Below are the code and all the weights of a small trained network. Each question names an input and a target symbol and asks about switching units off, where a switched-off unit gives its printed mean instead of its output.

import numpy as np


def w(rows, s, z=0):
    codes = np.array(rows[::2]) - 128.0
    scale = np.full(codes.shape[1], s)
    scale[-1] = z or s
    return codes * scale


def f(y):
    return np.maximum(y, 0)


def softmax(a):
    e = np.exp(a - a.max(-1, keepdims=True))
    return e / e.sum(-1, keepdims=True)


def log_softmax(a):
    a = a - a.max(-1, keepdims=True)
    return a - np.log(np.exp(a).sum(-1, keepdims=True))


def net(x, mask):
    ids = ['βδζηθλπω'.index(c) for c in x.split()]
    T = len(ids)
    res = E[ids] + P[:T]
    u = 0
    for l in range(3):
        r = res
        for j in range(3):
            rows = slice(3 * j, 3 * j + 3)
            q, k, v = (r @ M[l][rows].T for M in (Q, K, V))
            z = softmax(np.where(np.tri(T) > 0, q @ k.T / 3**0.5, -1e9)) @ v
            o = O[l][rows]
            res = res + np.where(mask[u + j], z, o[:, -1]) @ o[:, :-1]
        u += 3
        y = f(res @ A[l][:, :-1].T + A[l][:, -1])
        res = res + np.where(mask[u : u + 8], y, B[l][:, -1]) @ B[l][:, :-1]
        u += 8
    return log_softmax(res[-1] @ U[:, :-1].T + U[:, -1])


Q, K, V, O, A, B = {}, {}, {}, {}, {}, {}
E = w([
[47,111,136,124],'β',
[92,152,169,191],'δ',
[160,154,134,75],'ζ',
[69,76,95,108],'η',
[124,42,75,120],'θ',
[181,188,105,199],'λ',
[254,100,54,37],'π',
[126,191,182,47],'ω',
],0.013)
P = w([
[41,24,155,180],'0',
[70,48,141,181],'1',
[86,76,123,178],'2',
[92,96,107,178],'3',
[104,122,91,176],'4',
[115,145,84,180],'5',
[128,165,72,175],'6',
[116,164,37,124],'7',
[134,200,39,151],'8',
[154,225,40,170],'9',
[168,254,36,184],'10',
],0.0072)
Q[0] = w([
[106,36,181,5],'L0H0',
[88,119,188,22],'L0H0',
[127,155,63,130],'L0H0',
[156,127,157,145],'L0H1',
[101,124,55,113],'L0H1',
[109,117,131,134],'L0H1',
[132,116,148,130],'L0H2',
[110,142,105,116],'L0H2',
[130,138,91,155],'L0H2',
],0.016)
K[0] = w([
[148,78,227,18],'L0H0',
[161,173,195,6],'L0H0',
[80,169,133,127],'L0H0',
[123,72,150,116],'L0H1',
[146,189,138,157],'L0H1',
[115,143,99,134],'L0H1',
[137,117,132,126],'L0H2',
[110,157,99,134],'L0H2',
[84,150,113,91],'L0H2',
],0.017)
V[0] = w([
[147,120,142,117],'L0H0',
[111,163,88,148],'L0H0',
[88,181,76,172],'L0H0',
[111,137,126,113],'L0H1',
[127,131,127,127],'L0H1',
[131,134,130,132],'L0H1',
[58,250,1,85],'L0H2',
[85,161,51,116],'L0H2',
[136,115,141,132],'L0H2',
],0.006)
O[0] = w([
[145,148,141,170,92],'L0H0',
[88,89,75,43,190],'L0H0',
[74,74,64,17,248],'L0H0',
[133,129,112,116,137],'L0H1',
[126,124,134,133,128],'L0H1',
[127,123,132,131,125],'L0H1',
[121,109,59,1,162],'L0H2',
[82,104,116,61,187],'L0H2',
[128,128,120,113,123],'L0H2',
],0.0063,0.0016)
A[0] = w([
[145,36,156,56,62],'L0N0',
[185,65,173,66,166],'L0N1',
[154,69,96,123,106],'L0N2',
[79,254,170,144,115],'L0N3',
[124,104,173,152,96],'L0N4',
[166,131,112,155,237],'L0N5',
[255,83,194,61,31],'L0N6',
[116,115,167,176,2],'L0N7',
],0.0086,0.0039)
B[0] = w([
[171,156,173,195,159],'L0N0',
[106,184,104,197,182],'L0N1',
[77,49,137,127,191],'L0N2',
[125,2,67,18,247],'L0N3',
[148,133,100,165,148],'L0N4',
[30,188,58,90,251],'L0N5',
[171,20,192,150,157],'L0N6',
[82,101,65,181,134],'L0N7',
],0.0098,0.0028)
Q[1] = w([
[147,160,123,173],'L1H0',
[89,128,116,105],'L1H0',
[2,81,113,88],'L1H0',
[198,79,131,147],'L1H1',
[54,161,105,82],'L1H1',
[61,116,36,150],'L1H1',
[89,162,152,129],'L1H2',
[164,126,154,172],'L1H2',
[94,101,44,121],'L1H2',
],0.028)
K[1] = w([
[113,93,125,156],'L1H0',
[171,128,74,87],'L1H0',
[236,191,81,75],'L1H0',
[201,127,173,165],'L1H1',
[90,115,88,75],'L1H1',
[169,135,2,146],'L1H1',
[119,109,126,158],'L1H2',
[152,145,192,149],'L1H2',
[156,99,71,62],'L1H2',
],0.027)
V[1] = w([
[76,156,192,91],'L1H0',
[114,237,55,198],'L1H0',
[65,185,183,104],'L1H0',
[112,164,129,121],'L1H1',
[190,39,104,144],'L1H1',
[42,254,153,90],'L1H1',
[156,129,105,254],'L1H2',
[48,191,85,171],'L1H2',
[46,181,97,105],'L1H2',
],0.0075)
O[1] = w([
[45,167,200,138,138],'L1H0',
[254,10,126,246,129],'L1H0',
[70,141,213,174,139],'L1H0',
[154,112,152,147,133],'L1H1',
[64,166,43,65,126],'L1H1',
[230,67,249,202,148],'L1H1',
[242,106,67,27,1],'L1H2',
[179,39,228,129,152],'L1H2',
[110,68,238,175,214],'L1H2',
],0.0053,0.0054)
A[1] = w([
[156,27,191,114,23],'L1N0',
[213,156,47,142,99],'L1N1',
[228,223,243,72,74],'L1N2',
[132,64,95,2,4],'L1N3',
[231,177,215,16,173],'L1N4',
[209,113,161,87,35],'L1N5',
[100,233,5,199,35],'L1N6',
[202,107,116,49,32],'L1N7',
],0.0056,0.0048)
B[1] = w([
[154,237,90,113,203],'L1N0',
[35,67,211,54,209],'L1N1',
[87,87,143,151,130],'L1N2',
[173,96,217,179,180],'L1N3',
[1,135,156,195,189],'L1N4',
[87,113,159,124,131],'L1N5',
[174,66,215,213,252],'L1N6',
[14,161,141,191,132],'L1N7',
],0.007,0.0018)
Q[2] = w([
[131,201,137,174],'L2H0',
[174,105,152,62],'L2H0',
[123,206,116,166],'L2H0',
[14,32,53,130],'L2H1',
[113,91,48,157],'L2H1',
[35,5,166,236],'L2H1',
[19,171,114,213],'L2H2',
[142,80,123,123],'L2H2',
[114,92,117,159],'L2H2',
],0.015)
K[2] = w([
[120,134,126,172],'L2H0',
[152,60,89,92],'L2H0',
[142,107,112,144],'L2H0',
[186,148,116,18],'L2H1',
[197,127,139,80],'L2H1',
[199,140,245,43],'L2H1',
[100,249,159,94],'L2H2',
[177,104,106,120],'L2H2',
[170,172,136,91],'L2H2',
],0.019)
V[2] = w([
[107,166,98,162],'L2H0',
[154,75,187,55],'L2H0',
[128,152,83,198],'L2H0',
[75,122,103,202],'L2H1',
[255,205,204,15],'L2H1',
[73,53,106,136],'L2H1',
[77,74,48,212],'L2H2',
[106,113,94,169],'L2H2',
[155,53,167,43],'L2H2',
],0.0058)
O[2] = w([
[142,111,158,85,141],'L2H0',
[90,163,76,195,121],'L2H0',
[178,108,149,118,106],'L2H0',
[146,94,123,114,167],'L2H1',
[2,205,63,236,4],'L2H1',
[185,106,175,41,217],'L2H1',
[227,31,198,19,159],'L2H2',
[154,95,145,99,138],'L2H2',
[151,154,158,117,156],'L2H2',
],0.0061,0.0045)
A[2] = w([
[200,252,187,69,200],'L2N0',
[130,173,143,138,1],'L2N1',
[209,72,116,186,76],'L2N2',
[180,109,127,205,237],'L2N3',
[170,115,221,196,59],'L2N4',
[212,145,106,216,29],'L2N5',
[143,113,12,67,163],'L2N6',
[118,95,80,124,224],'L2N7',
],0.011,0.0059)
B[2] = w([
[107,136,155,202,174],'L2N0',
[205,111,145,106,128],'L2N1',
[55,121,36,87,253],'L2N2',
[236,127,101,215,243],'L2N3',
[62,139,90,100,206],'L2N4',
[99,135,199,81,164],'L2N5',
[127,248,107,137,215],'L2N6',
[159,144,225,112,243],'L2N7',
],0.019,0.0061)
U = w([
[152,77,120,163,253],'β',
[234,81,98,40,83],'δ',
[80,55,93,63,128],'ζ',
[170,38,34,54,106],'η',
[201,57,37,104,134],'θ',
[190,125,71,59,57],'λ',
[167,55,65,25,23],'π',
[234,2,139,40,125],'ω',
],0.0059,0.005)

Each question gives the input, a string of symbols that net reads in full, and the target symbol t.
The units are the heads (3 rows each of Q, K, V and O) and the neurons (one row each of A and B). Each row of codes is followed by its name. A weight is (code - 128) times the scale printed after its matrix; where a second scale follows, it is the last column's (O, A, B and U).
mask holds one flag per unit, layer by layer, with each layer's heads first. A switched-off unit (its flag False) gives its mean, the last column of its rows in O or B, instead of its output. The means were averaged over made-up inputs and are rounded, as every weight is.
A unit's drop is (log p(t) with every unit on - log p(t) with that unit switched off) / (log p(t) with every unit on - log p(t) with every unit switched off).
top k neurons: the k neurons with the biggest drops, biggest first
k most important neurons of layer l: the k neurons of layer l with the biggest drops, biggest first
which heads matter: for each layer, one digit per head in row order, 1 if its drop is at least 0.15 and else 0, layers parted by /
input ω η π β ω δ λ λ, target η: which heads matter -> 000 / 111 / 001
input δ π η, target λ: top 3 neurons -> L2N6, L0N6, L0N1
input δ π η λ β, target η: top 2 neurons -> L2N2, L0N2
input η λ δ, target η: top 3 neurons -> L2N2, L0N5, L2N4
input λ ζ θ β ω θ ω π, target β: which heads matter -> 000 / 001 / 000
input ω θ ζ ω δ π, target λ: which heads matter -> 000 / 010 / 000
input β λ δ ω ζ ω ζ, target β: 2 most important neurons of layer 0 -> L0N3, L0N2
input δ λ ω ω π, target β: top neuron -> L0N3
input β ω β ω λ ζ η δ ω ω θ, target ζ: top 3 neurons -> L2N3, L0N3, L0N2
input ζ ζ λ η β θ ω ζ θ, target β: 2 most important neurons of layer 0 -> L0N3, L0N0
input ω λ δ η δ, target θ: top 3 neurons -> L2N3, L0N5, L2N2
input λ η η λ ζ ω η λ λ η, target θ: 2 most important neurons of layer 0 -> L0N5, L0N3
input θ η λ η δ λ λ β θ λ η, target η: which heads matter -> 000 / 110 / 001
input π λ δ η, target θ: which heads matter -> 000 / 101 / 000
input λ ω ζ β η θ η π δ, target δ: top 3 neurons -> L0N1, L1N6, L1N4
input ω β λ ω ζ, target β: top 2 neurons -> L0N3, L2N0
input ω η θ η β ζ η ζ λ π δ, target λ: top 2 neurons -> L2N6, L0N3
input δ ω λ β, target θ: top 3 neurons -> L2N3, L0N5, L1N4
input θ θ ω ζ λ δ λ δ, target θ: top 2 neurons -> L2N3, L2N2
input ω λ η λ λ η λ β, target η: which heads matter -> 000 / 110 / 001
input δ η λ ζ, target θ: 3 most important neurons of layer 0 -> L0N3, L0N5, L0N2
input λ ω λ δ θ, target θ: top neuron -> L2N3
input π θ ω β δ ω ω η ω η δ, target ζ: top 2 neurons -> L2N3, L0N3
input λ θ π η π δ, target δ: top neuron -> L1N6
input ω ω ω η ω ω δ π β, target λ: which heads matter -> 000 / 100 / 000
input ω η λ ζ ω β η π λ β, target θ: which heads matter -> 000 / 110 / 000
input β ζ π β δ λ θ π η, target λ: 3 most important neurons of layer 0 -> L0N5, L0N6, L0N1
input π ω ω ω η θ π ω ω ζ θ, target β: 2 most important neurons of layer 1 -> L1N6, L1N7
